Below is a small trained network, with its code and all its weights. Each question gives an input and a class and asks what happens when units are switched off, that is, made to give their printed mean instead of their output.

import numpy as np


def w(rows, s, z=0):
    codes = np.array(rows[::2]) - 128.0
    scale = np.full(codes.shape[1], s)
    scale[-1] = z or s
    return codes * scale


def norm(h):
    return h / np.sqrt((h * h).mean(-1, keepdims=True) + 1e-5)


def f(y):
    return np.maximum(y, 0)


def log_softmax(a):
    a = a - a.max(-1, keepdims=True)
    return a - np.log(np.exp(a).sum(-1, keepdims=True))


def net(x, mask):
    res = np.array(x, float).reshape(1, 8) / 4 @ E
    u = 0
    for l in range(3):
        y = f(norm(res) @ A[l][:, :-1].T + A[l][:, -1])
        res = res + np.where(mask[u : u + 4], y, B[l][:, -1]) @ B[l][:, :-1]
        u += 4
    return log_softmax(norm(res)[-1] @ U[:, :-1].T + U[:, -1])


A, B = {}, {}
E = w([
[102,71,255,145,117,106,96,180,78],'x0',
[61,159,145,124,78,169,138,188,204],'x1',
[101,208,103,34,113,53,133,92,117],'x2',
[192,88,165,131,118,92,171,95,160],'x3',
[123,125,192,140,110,134,115,115,182],'x4',
[93,153,129,185,85,68,190,94,131],'x5',
[220,126,121,106,139,145,124,208,135],'x6',
[162,182,162,145,127,154,66,155,126],'x7',
],0.0077)
A[0] = w([
[75,253,233,186,90,144,218,78,97,26],'0.n0',
[144,8,153,185,95,94,201,141,163,32],'0.n1',
[217,139,52,146,248,120,97,132,117,4],'0.n2',
[190,68,10,97,65,100,73,132,144,137],'0.n3',
],0.0046,0.0036)
B[0] = w([
[111,170,175,190,205,11,54,101,234,221],'0.n0',
[140,82,99,157,74,124,161,154,137,244],'0.n1',
[72,158,118,173,78,150,170,254,68,225],'0.n2',
[126,226,101,147,98,110,82,53,169,252],'0.n3',
],0.0087,0.0021)
A[1] = w([
[80,141,99,161,126,156,94,143,203,79],'1.n0',
[47,32,72,145,253,199,15,76,52,4],'1.n1',
[146,134,64,47,82,82,140,51,137,71],'1.n2',
[206,126,207,10,91,229,25,220,226,16],'1.n3',
],0.0051,0.0044)
B[1] = w([
[104,160,161,137,109,54,82,186,69,176],'1.n0',
[12,9,71,71,143,231,33,102,114,177],'1.n1',
[93,171,208,85,224,220,244,99,100,191],'1.n2',
[254,180,230,26,99,196,84,203,223,252],'1.n3',
],0.0079,0.0036)
A[2] = w([
[200,169,39,155,195,157,93,146,70,3],'2.n0',
[156,49,215,73,140,59,133,186,2,17],'2.n1',
[146,67,133,214,119,161,189,126,162,59],'2.n2',
[71,94,80,93,121,119,137,211,206,95],'2.n3',
],0.0091,0.0042)
B[2] = w([
[104,115,7,176,165,135,105,184,254,224],'2.n0',
[178,140,100,147,181,116,82,85,67,254],'2.n1',
[167,62,128,112,36,83,169,123,153,238],'2.n2',
[124,129,182,122,111,171,180,140,35,233],'2.n3',
],0.014,0.0038)
U = w([
[148,159,7,163,149,163,115,196,227,213],'0',
[240,181,208,88,126,209,75,212,186,166],'1',
[34,59,113,117,145,234,69,128,78,6],'2',
[114,219,91,59,156,95,220,34,139,147],'3',
[66,175,177,115,78,180,179,191,50,80],'4',
[202,115,113,155,215,92,51,90,40,92],'5',
[43,193,198,194,115,25,73,102,191,166],'6',
[206,28,152,199,27,84,192,106,149,150],'7',
],0.016,0.0015)

Each question gives the input, the list of numbers given to net, and the class t.
The units are the neurons (one row each of A and B). Each row of codes is followed by its name. A weight is (code - 128) times the scale printed after its matrix; where a second scale follows, it is the last column's (A, B and U).
mask holds one flag per neuron, layer by layer. A switched-off neuron (its flag False) gives its mean, the last column of its row in B, instead of its output. The means were averaged over made-up inputs and are rounded, as every weight is.
A unit's drop is (log p(t) with every unit on - log p(t) with that unit switched off) / (log p(t) with every unit on - log p(t) with every unit switched off).
The circuit of an input: a set's keep is (log p(t) with only the set's units on - log p(t) with every unit switched off) / (log p(t) with every unit on - log p(t) with every unit switched off). Starting from all 12 units, units are removed one at a time, each time the one whose removal leaves the highest keep (on an exact tie, the one counted first), for as long as the keep stays at least 0.8.
circuit, biggest first: the units of the circuit, biggest drop first
top k neurons: the k neurons with the biggest drops, biggest first
top k neurons in layer l: the k neurons of layer l with the biggest drops, biggest first
drop when u is switched off: that unit's drop, to one decimal
input [2,-7,-1,-4,3,-2,-3,-1], class 2: top neuron in layer 1	[1.n1]
input [0,-1,7,-6,-6,-8,-4,-8], class 2: top 2 neurons	[1.n1, 2.n2]
input [6,0,-8,-7,-7,6,4,8], class 5: circuit, biggest first	[2.n1, 1.n3]
input [0,2,-7,8,-7,-6,6,-5], class 7: top 2 neurons	[2.n2, 0.n1]
input [1,-6,6,-6,5,-7,6,-4], class 0: top 3 neurons	[2.n0, 0.n2, 0.n3]
input [-4,-3,0,1,5,-6,-2,1], class 0: top 2 neurons in layer 0	[0.n3, 0.n2]
input [-2,8,8,-8,1,0,-6,-3], class 4: top 3 neurons	[2.n3, 0.n3, 2.n0]
input [-4,7,-4,5,-7,-6,-7,0], class 2: top 2 neurons in layer 0	[0.n2, 0.n1]
input [-3,-8,-7,-3,-2,-2,-3,-2], class 2: top 2 neurons in layer 1	[1.n1, 1.n3]
input [1,-6,4,-6,3,-4,-1,6], class 0: top 2 neurons	[2.n0, 2.n3]
input [-4,8,-2,-3,-2,-6,-4,-2], class 4: drop when 2.n3 is switched off	0.3
input [6,-8,1,1,8,-7,6,-3], class 5: drop when 2.n1 is switched off	2.6
input [8,-4,-4,1,-3,-2,-6,-6], class 5: drop when 2.n1 is switched off	1.8
input [7,-4,0,-5,3,8,7,8], class 5: circuit, biggest first	[2.n1]
